Below are the code and all the weights of a small trained network. Each question names an input and a class and asks about switching units off, where a switched-off unit gives its printed mean instead of its output.

import numpy as np


def w(rows, s, z=0):
    codes = np.array(rows[::2]) - 128.0
    scale = np.full(codes.shape[1], s)
    scale[-1] = z or s
    return codes * scale


def norm(h):
    return h / np.sqrt((h * h).mean(-1, keepdims=True) + 1e-5)


def f(y):
    return y / 2 * (1 + np.tanh(0.7978845608 * (y + 0.044715 * y**3)))


def log_softmax(a):
    a = a - a.max(-1, keepdims=True)
    return a - np.log(np.exp(a).sum(-1, keepdims=True))


def net(x, mask):
    res = np.array(x, float).reshape(1, 8) / 4 @ E
    u = 0
    for l in range(2):
        y = f(norm(res) @ A[l][:, :-1].T + A[l][:, -1])
        res = res + np.where(mask[u : u + 11], y, B[l][:, -1]) @ B[l][:, :-1]
        u += 11
    return log_softmax(norm(res)[-1] @ U[:, :-1].T + U[:, -1])


A, B = {}, {}
E = w([
[205,39,128,172],'x0',
[10,180,164,55],'x1',
[131,215,126,163],'x2',
[180,95,14,140],'x3',
[98,177,115,253],'x4',
[60,45,160,165],'x5',
[108,165,56,63],'x6',
[87,118,35,120],'x7',
],0.0062)
A[0] = w([
[47,126,189,25,201],'L0N1',
[239,222,76,67,150],'L0N2',
[156,210,68,130,150],'L0N3',
[76,98,64,115,87],'L0N4',
[116,131,27,107,10],'L0N5',
[148,157,72,137,255],'L0N6',
[130,151,44,55,235],'L0N7',
[84,97,12,112,129],'L0N8',
[213,145,140,228,98],'L0N9',
[245,161,255,169,150],'L0N10',
[147,20,125,100,217],'L0N11',
],0.0092,0.0027)
B[0] = w([
[213,211,208,68,254],'L0N1',
[225,218,117,191,211],'L0N2',
[181,110,92,157,172],'L0N3',
[84,104,239,70,145],'L0N4',
[141,154,163,97,147],'L0N5',
[119,96,98,254,181],'L0N6',
[223,142,148,162,206],'L0N7',
[137,157,251,116,183],'L0N8',
[101,31,174,82,202],'L0N9',
[136,110,234,33,229],'L0N10',
[180,73,228,140,219],'L0N11',
],0.0074,0.0055)
A[1] = w([
[158,8,164,121,204],'L1N1',
[90,153,120,180,50],'L1N2',
[223,140,142,137,158],'L1N3',
[72,177,154,163,103],'L1N4',
[62,99,141,98,180],'L1N5',
[107,54,145,155,101],'L1N6',
[114,118,75,128,3],'L1N7',
[168,161,162,107,137],'L1N8',
[52,129,158,80,148],'L1N9',
[112,167,97,161,178],'L1N10',
[109,117,166,169,45],'L1N11',
],0.014,0.0025)
B[1] = w([
[82,89,169,158,255],'L1N1',
[119,125,116,152,129],'L1N2',
[107,85,91,178,229],'L1N3',
[1,177,82,124,148],'L1N4',
[217,163,67,80,150],'L1N5',
[149,87,91,163,171],'L1N6',
[99,171,169,64,115],'L1N7',
[116,201,173,134,204],'L1N8',
[142,164,98,96,169],'L1N9',
[87,88,75,144,136],'L1N10',
[99,205,141,109,146],'L1N11',
],0.0074,0.0094)
U = w([
[2,152,77,186,59],'0',
[110,109,56,101,36],'1',
[66,107,90,97,51],'2',
[123,145,81,228,143],'3',
[103,117,66,98,2],'4',
[179,194,80,178,147],'5',
[103,239,155,71,215],'6',
[125,40,181,181,199],'7',
],0.017,0.0071)

Each question gives the input, the list of numbers given to net, and the class t.
The units are the neurons (one row each of A and B). Each row of codes is followed by its name. A weight is (code - 128) times the scale printed after its matrix; where a second scale follows, it is the last column's (A, B and U).
mask holds one flag per neuron, layer by layer. A switched-off neuron (its flag False) gives its mean, the last column of its row in B, instead of its output. The means were averaged over made-up inputs and are rounded, as every weight is.
A unit's drop is (log p(t) with every unit on - log p(t) with that unit switched off) / (log p(t) with every unit on - log p(t) with every unit switched off).
The circuit of an input: a set's keep is (log p(t) with only the set's units on - log p(t) with every unit switched off) / (log p(t) with every unit on - log p(t) with every unit switched off). Starting from the 12 units with the biggest drops (on a tie, the unit counted first), units are removed one at a time, each time the one whose removal leaves the highest keep (on an exact tie, the one counted first), for as long as the keep stays at least 0.8.
circuit, biggest first: the units of the circuit, biggest drop first
k most important neurons: the k neurons with the biggest drops, biggest first
drop of u: that unit's drop, to one decimal
input [-7,-3,4,5,-1,-6,-7,5], class 3: most important neuron => [L0N6]
input [-5,1,5,2,8,7,-5,-7], class 0: circuit, biggest first => [L0N1, L1N4, L0N11]
input [-5,-2,-7,6,0,-2,1,5], class 7: circuit, biggest first => [L0N8, L0N1]
input [-2,-7,5,-7,7,-8,3,4], class 3: circuit, biggest first => [L0N1, L0N6]
input [3,7,5,3,5,6,6,5], class 6: 3 most important neurons => [L0N4, L0N8, L1N3]
input [-1,2,0,7,3,-6,-5,-2], class 3: circuit, biggest first => [L0N1, L1N3]
input [-1,-6,-5,0,7,-6,3,-8], class 7: 2 most important neurons => [L0N9, L0N10]
input [2,6,4,4,8,3,-8,-1], class 0: 2 most important neurons => [L1N4, L0N11]
input [3,5,4,2,3,4,-4,5], class 0: 2 most important neurons => [L0N1, L0N10]
input [-6,8,-1,8,3,5,4,8], class 6: 2 most important neurons => [L0N8, L0N4]
input [-8,3,-4,6,-5,4,-7,-2], class 6: drop of L0N1 => 0.4
input [-7,-5,8,-8,-8,-4,5,5], class 5: drop of L0N10 => 0.1
input [-6,-6,2,4,-5,-4,-7,5], class 3: drop of L1N3 => 0.2
input [-2,3,-6,2,-8,6,2,3], class 6: circuit, biggest first => [L0N1]
